Below is a small trained network, with its code and all its weights. Each question gives an input and a target symbol and asks what happens when units are switched off, that is, made to give their printed mean instead of their output.

import numpy as np


def w(rows, s, z=0):
    codes = np.array(rows[::2]) - 128.0
    scale = np.full(codes.shape[1], s)
    scale[-1] = z or s
    return codes * scale


def f(y):
    return np.maximum(y, 0)


def softmax(a):
    e = np.exp(a - a.max(-1, keepdims=True))
    return e / e.sum(-1, keepdims=True)


def log_softmax(a):
    a = a - a.max(-1, keepdims=True)
    return a - np.log(np.exp(a).sum(-1, keepdims=True))


def net(x, mask):
    ids = ['αβγδζηθμξστψω'.index(c) for c in x.split()]
    T = len(ids)
    res = E[ids] + P[:T]
    u = 0
    for l in range(2):
        q, k, v = (res @ M[l].T for M in (Q, K, V))
        z = softmax(np.where(np.tri(T) > 0, q @ k.T / 3**0.5, -1e9)) @ v
        res = res + np.where(mask[u], z, O[l][:, -1]) @ O[l][:, :-1]
        u += 1
        y = f(res @ A[l][:, :-1].T + A[l][:, -1])
        res = res + np.where(mask[u : u + 8], y, B[l][:, -1]) @ B[l][:, :-1]
        u += 8
    return log_softmax(res[-1] @ U[:, :-1].T + U[:, -1])


Q, K, V, O, A, B = {}, {}, {}, {}, {}, {}
E = w([
[40,107,166,101,108,214,82,88,221,221],'α',
[62,212,114,128,108,108,90,89,111,164],'β',
[166,96,152,124,217,133,111,168,86,172],'γ',
[143,161,152,120,130,166,96,68,95,150],'δ',
[135,89,168,150,89,25,77,191,130,179],'ζ',
[143,92,65,126,136,133,67,134,121,165],'η',
[146,142,107,202,163,109,147,133,121,93],'θ',
[186,88,117,103,113,113,79,78,96,165],'μ',
[120,120,73,124,115,145,78,49,156,164],'ξ',
[88,159,140,80,108,80,168,202,4,117],'σ',
[97,51,101,201,79,187,123,129,121,134],'τ',
[135,92,102,119,184,92,75,149,20,93],'ψ',
[78,88,143,172,128,72,189,58,116,69],'ω',
],0.02)
P = w([
[172,88,140,35,54,109,1,187,231,33],'0',
[152,92,210,109,52,175,96,76,49,113],'1',
[148,124,167,121,74,170,128,98,48,102],'2',
[136,134,124,150,73,138,130,110,70,101],'3',
[136,138,127,159,112,134,116,122,63,112],'4',
[136,150,112,171,118,138,104,122,70,116],'5',
[134,155,119,170,130,119,96,113,76,135],'6',
[106,166,117,166,134,112,101,112,86,125],'7',
[113,165,114,177,129,76,96,136,113,135],'8',
[95,171,118,175,140,103,94,138,88,147],'9',
[97,176,113,176,136,97,88,132,99,137],'10',
[86,180,118,189,145,86,88,118,108,151],'11',
[85,173,120,181,141,94,86,130,90,151],'12',
],0.0079)
Q[0] = w([
[120,166,111,216,142,159,25,87,28,141],'0.h0',
[189,197,23,36,86,185,165,125,138,63],'0.h0',
[2,112,114,188,42,50,31,121,59,174],'0.h0',
],0.007)
K[0] = w([
[108,75,100,66,147,90,59,111,172,2],'0.h0',
[169,96,143,229,77,237,151,145,51,179],'0.h0',
[157,151,139,69,103,116,80,169,195,40],'0.h0',
],0.0084)
V[0] = w([
[105,61,64,133,179,135,110,154,116,168],'0.h0',
[126,100,254,144,147,88,137,89,85,85],'0.h0',
[186,120,99,113,168,72,130,90,187,131],'0.h0',
],0.0089)
O[0] = w([
[83,102,254,98,198,134,32,178,109,144,255],'0.h0',
[123,45,139,143,172,88,120,23,111,122,21],'0.h0',
[36,77,81,100,183,191,189,179,156,25,78],'0.h0',
],0.0086,0.00067)
A[0] = w([
[128,167,119,89,214,66,162,110,72,135,2],'0.n0',
[157,143,138,168,138,170,137,112,234,32,61],'0.n1',
[194,102,131,167,213,132,157,144,157,186,189],'0.n2',
[162,94,63,131,83,125,28,139,159,80,91],'0.n3',
[202,176,152,208,163,151,231,145,107,95,107],'0.n4',
[115,112,156,136,112,234,142,75,254,170,129],'0.n5',
[192,102,152,106,63,199,183,123,159,135,107],'0.n6',
[155,22,90,132,145,165,116,179,136,166,136],'0.n7',
],0.0081,0.0038)
B[0] = w([
[184,163,143,228,142,127,193,114,168,118,254],'0.n0',
[108,213,68,64,153,138,179,232,60,154,144],'0.n1',
[17,171,104,95,39,110,70,68,69,133,218],'0.n2',
[154,110,216,159,88,125,93,83,142,6,241],'0.n3',
[155,97,170,60,72,155,65,80,145,133,191],'0.n4',
[253,169,174,138,130,110,159,148,11,95,191],'0.n5',
[144,147,85,108,136,174,75,152,202,136,155],'0.n6',
[136,176,152,140,136,164,223,102,148,117,241],'0.n7',
],0.0079,0.0032)
Q[1] = w([
[126,88,58,75,110,133,160,230,180,196],'1.h0',
[98,134,102,27,81,137,158,90,216,192],'1.h0',
[16,247,186,233,11,110,97,93,1,81],'1.h0',
],0.0069)
K[1] = w([
[160,123,137,126,117,158,101,88,100,207],'1.h0',
[74,125,124,143,97,172,126,129,127,253],'1.h0',
[99,214,140,52,27,114,75,152,156,35],'1.h0',
],0.0067)
V[1] = w([
[58,169,154,139,65,201,131,60,143,144],'1.h0',
[16,165,134,180,135,85,123,253,158,128],'1.h0',
[146,34,148,179,58,113,151,134,183,127],'1.h0',
],0.007)
O[1] = w([
[158,7,65,77,180,100,76,137,154,157,181],'1.h0',
[96,88,94,133,101,158,109,119,45,168,3],'1.h0',
[80,104,150,163,109,144,130,147,159,181,123],'1.h0',
],0.011,0.003)
A[1] = w([
[178,156,141,89,163,70,253,180,103,186,115],'1.n0',
[201,40,110,126,135,125,179,202,134,141,73],'1.n1',
[162,137,107,214,43,72,25,130,116,145,63],'1.n2',
[175,56,177,130,128,69,97,155,157,248,222],'1.n3',
[96,163,154,132,110,105,46,85,145,164,118],'1.n4',
[49,179,210,168,148,147,213,113,159,122,72],'1.n5',
[46,164,28,177,189,63,130,118,103,185,3],'1.n6',
[107,90,91,147,131,29,233,8,139,114,95],'1.n7',
],0.0067,0.0035)
B[1] = w([
[123,129,122,146,58,159,141,32,91,67,148],'1.n0',
[107,100,83,67,65,102,48,110,156,155,155],'1.n1',
[105,134,170,72,159,197,156,152,81,189,246],'1.n2',
[62,168,128,151,46,77,152,126,145,36,219],'1.n3',
[200,15,73,99,85,77,102,142,125,61,253],'1.n4',
[154,98,82,97,92,185,41,94,174,60,242],'1.n5',
[165,130,109,216,254,161,92,156,220,195,200],'1.n6',
[91,185,225,23,137,177,132,42,120,201,173],'1.n7',
],0.0072)
U = w([
[106,117,142,98,92,138,95,86,148,56,221],'α',
[62,188,61,195,107,82,163,74,113,120,253],'β',
[181,241,104,225,180,76,44,147,197,164,135],'γ',
[197,181,185,176,77,124,107,109,127,223,17],'δ',
[35,109,137,104,159,142,171,36,183,135,37],'ζ',
[131,43,180,180,246,83,93,85,83,83,110],'η',
[86,102,206,170,90,65,121,154,202,173,110],'θ',
[122,46,140,224,96,204,165,115,209,153,136],'μ',
[68,199,101,64,155,163,171,190,178,92,62],'ξ',
[83,90,116,118,192,147,172,149,254,83,67],'σ',
[164,152,123,138,163,49,206,77,246,112,91],'τ',
[100,175,17,91,107,105,24,77,182,160,184],'ψ',
[58,135,208,55,188,201,105,197,164,169,24],'ω',
],0.0049,0.0054)

Each question gives the input, a string of symbols that net reads in full, and the target symbol t.
The units are the heads (3 rows each of Q, K, V and O) and the neurons (one row each of A and B). Each row of codes is followed by its name. A weight is (code - 128) times the scale printed after its matrix; where a second scale follows, it is the last column's (O, A, B and U).
mask holds one flag per unit, layer by layer, with each layer's heads first. A switched-off unit (its flag False) gives its mean, the last column of its rows in O or B, instead of its output. The means were averaged over made-up inputs and are rounded, as every weight is.
A unit's drop is (log p(t) with every unit on - log p(t) with that unit switched off) / (log p(t) with every unit on - log p(t) with every unit switched off).
The circuit of an input: a set's keep is (log p(t) with only the set's units on - log p(t) with every unit switched off) / (log p(t) with every unit on - log p(t) with every unit switched off). Starting from the 12 units with the biggest drops (on a tie, the unit counted first), units are removed one at a time, each time the one whose removal leaves the highest keep (on an exact tie, the one counted first), for as long as the keep stays at least 0.8.
units of the circuit, in order: the units of the circuit, biggest drop first
unit that matters most: the unit with the biggest drop
k most important neurons: the k neurons with the biggest drops, biggest first
top k neurons in layer l: the k neurons of layer l with the biggest drops, biggest first
input ψ σ θ τ β β θ ξ ζ θ ξ, target α: units of the circuit, in order : [0.n3; 1.h0; 0.h0; 1.n4]
input θ ζ ξ β δ ω τ, target β: units of the circuit, in order : [0.n1; 1.h0; 0.h0]
input τ ψ ψ ψ β β β δ ζ, target θ: unit that matters most : 0.n3
input β β β ψ, target ψ: units of the circuit, in order : [1.h0; 0.h0]
input θ β β ψ γ α γ, target β: units of the circuit, in order : [0.n1; 1.h0; 0.n2]
input β γ β ξ θ, target ψ: units of the circuit, in order : [1.h0; 0.h0; 1.n1]
input ψ δ γ τ ψ ψ β θ, target α: 4 most important neurons : [1.n5; 0.n2; 0.n4; 1.n6]
input θ δ β ψ β α ψ, target β: units of the circuit, in order : [1.h0; 0.n1; 0.h0]
input θ β ζ β γ ξ β β μ θ ψ η, target β: top 3 neurons in layer 0 : [0.n3; 0.n1; 0.n7]
input ζ δ τ β ξ, target μ: units of the circuit, in order : [1.h0; 0.n3]
input θ β β ψ β θ β τ, target β: units of the circuit, in order : [0.n1; 1.h0; 0.h0; 0.n5]
input ψ β ψ ψ ξ γ, target α: 3 most important neurons : [1.n5; 0.n2; 1.n6]
input β γ δ, target ψ: units of the circuit, in order : [1.h0; 0.h0]
input ψ γ β τ β β β γ, target α: units of the circuit, in order : [1.h0; 1.n5; 0.n2; 0.h0]
input ω δ β ζ η γ, target ζ: units of the circuit, in order : [0.h0; 1.n7; 0.n7; 0.n2]
input δ θ β γ ω β β δ θ ψ, target τ: unit that matters most : 1.h0
input ψ θ δ δ τ ψ β ω ψ γ ζ β η, target α: top 3 neurons in layer 1 : [1.n5; 1.n6; 1.n4]
input β β μ, target ψ: 2 most important neurons : [1.n1; 0.n6]
input ψ ψ δ γ γ ζ ψ β ξ, target α: units of the circuit, in order : [1.h0; 0.n3; 0.h0; 1.n5]
input ζ μ γ β ψ γ β β ζ θ, target μ: unit that matters most : 1.h0
input ζ ψ β γ θ α θ τ β ζ γ, target μ: 3 most important neurons : [0.n2; 0.n3; 1.n6]
input γ β γ β θ β δ, target η: units of the circuit, in order : [0.h0; 1.h0]
input α τ β β β θ η τ ψ η β ψ β, target γ: 3 most important neurons : [0.n5; 0.n3; 1.n6]
input β β α δ, target ψ: top 3 neurons in layer 0 : [0.n6; 0.n3; 0.n0]
input β ψ β γ, target ψ: 2 most important neurons : [0.n2; 0.n3]
input γ γ δ, target η: top 2 neurons in layer 0 : [0.n2; 0.n7]
input ψ β γ β β ξ σ ζ ψ ψ α, target α: unit that matters most : 1.n5
input γ τ ω, target ζ: 2 most important neurons : [1.n7; 1.n4]
input β β ψ δ β δ β γ θ β β γ, target ψ: top 2 neurons in layer 0 : [0.n2; 0.n4]
input θ δ β β δ, target β: 2 most important neurons : [0.n1; 1.n5]
